Below are the code and all the weights of a small trained network. Each question names an input and a class and asks about switching units off, where a switched-off unit gives its printed mean instead of its output.

import numpy as np


def w(rows, s, z=0):
    codes = np.array(rows[::2]) - 128.0
    scale = np.full(codes.shape[1], s)
    scale[-1] = z or s
    return codes * scale


def f(y):
    return np.maximum(y, 0)


def log_softmax(a):
    a = a - a.max(-1, keepdims=True)
    return a - np.log(np.exp(a).sum(-1, keepdims=True))


def net(x, mask):
    res = np.array(x, float).reshape(1, 4) / 4 @ E
    y = f(res @ A[0][:, :-1].T + A[0][:, -1])
    res = res + np.where(mask, y, B[0][:, -1]) @ B[0][:, :-1]
    return log_softmax(res[-1] @ U[:, :-1].T + U[:, -1])


A, B = {}, {}
E = w([
[17,99,155,117,91,171,104,159,103,141],'x0',
[161,152,73,166,87,245,203,179,141,88],'x1',
[76,91,149,226,148,70,210,66,142,235],'x2',
[96,154,58,92,123,164,105,96,200,178],'x3',
],0.012)
A[0] = w([
[135,123,215,188,124,104,209,147,32,122,145],'n1',
[230,135,102,166,133,76,174,90,162,154,58],'n2',
[78,137,65,118,129,143,143,88,225,201,114],'n3',
[130,127,104,195,108,203,237,149,137,135,10],'n4',
[101,122,163,135,142,58,108,98,136,172,47],'n5',
[75,117,129,209,128,119,228,104,145,187,70],'n6',
[142,118,158,139,131,122,138,132,84,110,2],'n7',
[5,120,156,163,94,156,150,140,87,153,138],'n8',
],0.017,0.0065)
B[0] = w([
[176,95,62,223,95,117,106,108,206,113,240],'n1',
[78,85,177,93,189,183,238,146,175,141,210],'n2',
[173,91,65,235,99,96,116,124,204,89,223],'n3',
[99,135,152,72,136,2,72,98,81,162,229],'n4',
[120,146,145,66,117,48,85,116,62,138,203],'n5',
[146,171,132,70,92,209,69,158,67,80,251],'n6',
[61,177,32,100,134,96,91,168,207,74,152],'n7',
[113,101,166,97,204,160,248,130,181,144,226],'n8',
],0.015,0.023)
U = w([
[127,102,35,187,97,118,114,114,227,96,79],'0',
[42,130,174,60,138,2,99,48,87,155,160],'1',
[52,105,170,85,215,187,225,146,194,122,94],'2',
[143,169,110,17,43,254,73,198,109,41,130],'3',
[166,73,150,177,114,153,152,74,152,126,253],'4',
[79,174,162,179,91,165,125,94,73,164,100],'5',
[87,184,151,192,131,199,98,104,42,184,102],'6',
],0.0088,0.015)

Each question gives the input, the list of numbers given to net, and the class t.
The units are the neurons (one row each of A and B). Each row of codes is followed by its name. A weight is (code - 128) times the scale printed after its matrix; where a second scale follows, it is the last column's (A, B and U).
mask holds one flag per neuron, in row order. A switched-off neuron (its flag False) gives its mean, the last column of its row in B, instead of its output. The means were averaged over made-up inputs and are rounded, as every weight is.
A unit's drop is (log p(t) with every unit on - log p(t) with that unit switched off) / (log p(t) with every unit on - log p(t) with every unit switched off).
unit that matters most: the unit with the biggest drop
k most important neurons: the k neurons with the biggest drops, biggest first
drop when u is switched off: that unit's drop, to one decimal
input [-7,-3,8,-4], class 3: unit that matters most -> n6
input [3,-3,4,3], class 3: 3 most important neurons -> [n6, n4, n1]
input [5,0,7,-5], class 3: 3 most important neurons -> [n6, n3, n2]
input [7,4,2,-7], class 0: 2 most important neurons -> [n1, n2]
input [4,-2,1,-5], class 0: 3 most important neurons -> [n1, n2, n7]
input [-1,3,5,-2], class 3: 2 most important neurons -> [n6, n3]
input [4,-1,3,-3], class 2: 2 most important neurons -> [n8, n3]
input [-6,6,-2,1], class 1: 2 most important neurons -> [n4, n8]
input [3,1,7,5], class 3: 2 most important neurons -> [n6, n1]
input [7,8,1,-5], class 1: 2 most important neurons -> [n4, n2]
input [3,7,6,-8], class 0: 2 most important neurons -> [n1, n5]
input [-8,-6,-4,-7], class 2: 2 most important neurons -> [n2, n3]
input [-8,8,4,-7], class 1: 3 most important neurons -> [n4, n3, n8]
input [8,-2,-3,-6], class 2: unit that matters most -> n8
input [1,-6,0,7], class 0: 2 most important neurons -> [n3, n4]
input [5,-1,7,-1], class 3: drop when n6 is switched off -> 2.4
input [-5,-5,2,-8], class 0: drop when n1 is switched off -> 2.9
input [-4,-1,1,-1], class 2: drop when n2 is switched off -> 0.3
